Below is a small trained network, with its code and all its weights. Each question gives an input and a class and asks what happens when units are switched off, that is, made to give their printed mean instead of their output.

import numpy as np


def w(rows, s, z=0):
    codes = np.array(rows[::2]) - 128.0
    scale = np.full(codes.shape[1], s)
    scale[-1] = z or s
    return codes * scale


def f(y):
    return np.maximum(y, 0)


def log_softmax(a):
    a = a - a.max(-1, keepdims=True)
    return a - np.log(np.exp(a).sum(-1, keepdims=True))


def net(x, mask):
    res = np.array(x, float).reshape(1, 4) / 4 @ E
    y = f(res @ A[0][:, :-1].T + A[0][:, -1])
    res = res + np.where(mask, y, B[0][:, -1]) @ B[0][:, :-1]
    return log_softmax(res[-1] @ U[:, :-1].T + U[:, -1])


A, B = {}, {}
E = w([
[83,173,22,139,44,202,95,109],'x0',
[29,83,197,187,176,199,100,81],'x1',
[211,41,191,173,2,250,199,137],'x2',
[120,48,65,65,169,140,189,47],'x3',
],0.0095)
A[0] = w([
[104,137,20,129,32,213,100,110,47],'n1',
[187,209,241,239,71,132,35,237,10],'n2',
[168,116,128,166,66,226,210,133,13],'n3',
[187,141,82,86,83,100,213,174,69],'n4',
[210,45,249,100,178,62,197,166,37],'n5',
[191,158,76,103,92,132,165,160,31],'n6',
[255,169,66,81,97,87,138,155,4],'n7',
[169,14,70,51,180,184,242,18,27],'n8',
[6,73,192,215,142,202,112,62,12],'n9',
[206,69,173,170,67,210,215,157,28],'n10',
],0.0079,0.0026)
B[0] = w([
[47,203,177,244,45,96,222,75,206],'n1',
[164,33,57,106,67,126,39,2,244],'n2',
[84,182,70,108,171,106,97,145,216],'n3',
[173,128,186,109,183,222,148,119,186],'n4',
[55,199,133,231,41,81,254,63,227],'n5',
[182,160,202,110,146,142,169,61,169],'n6',
[212,220,135,80,169,186,174,121,191],'n7',
[168,59,54,108,42,130,42,63,230],'n8',
[252,201,202,87,195,233,165,107,224],'n9',
[52,208,40,42,244,84,95,200,245],'n10',
],0.0075,0.013)
U = w([
[246,151,197,92,191,215,155,124,112],'0',
[31,176,43,70,243,58,83,164,127],'1',
[67,148,146,230,52,102,213,101,112],'2',
[192,31,61,97,54,133,42,80,110],'3',
[126,97,116,116,109,133,135,177,249],'4',
[139,70,129,143,127,129,130,254,101],'5',
[126,63,156,111,111,127,129,202,99],'6',
],0.0097,0.013)

Each question gives the input, the list of numbers given to net, and the class t.
The units are the neurons (one row each of A and B). Each row of codes is followed by its name. A weight is (code - 128) times the scale printed after its matrix; where a second scale follows, it is the last column's (A, B and U).
mask holds one flag per neuron, in row order. A switched-off neuron (its flag False) gives its mean, the last column of its row in B, instead of its output. The means were averaged over made-up inputs and are rounded, as every weight is.
A unit's drop is (log p(t) with every unit on - log p(t) with that unit switched off) / (log p(t) with every unit on - log p(t) with every unit switched off).
The circuit of an input: a set's keep is (log p(t) with only the set's units on - log p(t) with every unit switched off) / (log p(t) with every unit on - log p(t) with every unit switched off). Starting from all 10 units, units are removed one at a time, each time the one whose removal leaves the highest keep (on an exact tie, the one counted first), for as long as the keep stays at least 0.8.
circuit, biggest first: the units of the circuit, biggest drop first
most important unit: the unit with the biggest drop
k most important neurons: the k neurons with the biggest drops, biggest first
drop of u: that unit's drop, to one decimal
input [-3,6,-3,8], class 3: most important unit : n8
input [7,-8,2,5], class 0: 4 most important neurons : n7; n4; n5; n6
input [6,8,8,-3], class 0: 2 most important neurons : n9; n5
input [6,1,4,3], class 2: 2 most important neurons : n1; n2
input [-8,7,3,6], class 2: 3 most important neurons : n5; n7; n4
input [-8,7,3,-6], class 2: 3 most important neurons : n5; n7; n4
input [-7,5,-3,-8], class 3: 2 most important neurons : n2; n1
input [-3,1,-2,-3], class 4: 3 most important neurons : n10; n1; n8
input [-6,7,-4,-1], class 0: 2 most important neurons : n9; n1
input [-4,5,-2,-1], class 0: 2 most important neurons : n9; n1
input [7,-7,-3,0], class 0: 3 most important neurons : n7; n5; n4
input [-6,6,-4,-2], class 0: 3 most important neurons : n9; n1; n10
input [-5,7,-5,-2], class 0: 2 most important neurons : n9; n10
input [-3,5,-4,2], class 0: most important unit : n10
input [6,-5,5,-1], class 2: 2 most important neurons : n1; n9
input [-5,-4,-1,2], class 2: 2 most important neurons : n5; n9
input [4,-5,-2,4], class 0: 3 most important neurons : n5; n2; n7
input [-4,3,8,-6], class 1: drop of n10 : 1.0
input [-7,-6,-5,5], class 2: drop of n6 : 0.0
input [-2,4,-2,-5], class 3: drop of n2 : 0.6
input [-4,6,3,8], class 3: drop of n7 : 0.1
input [3,-8,5,-5], class 0: circuit, biggest first : n7
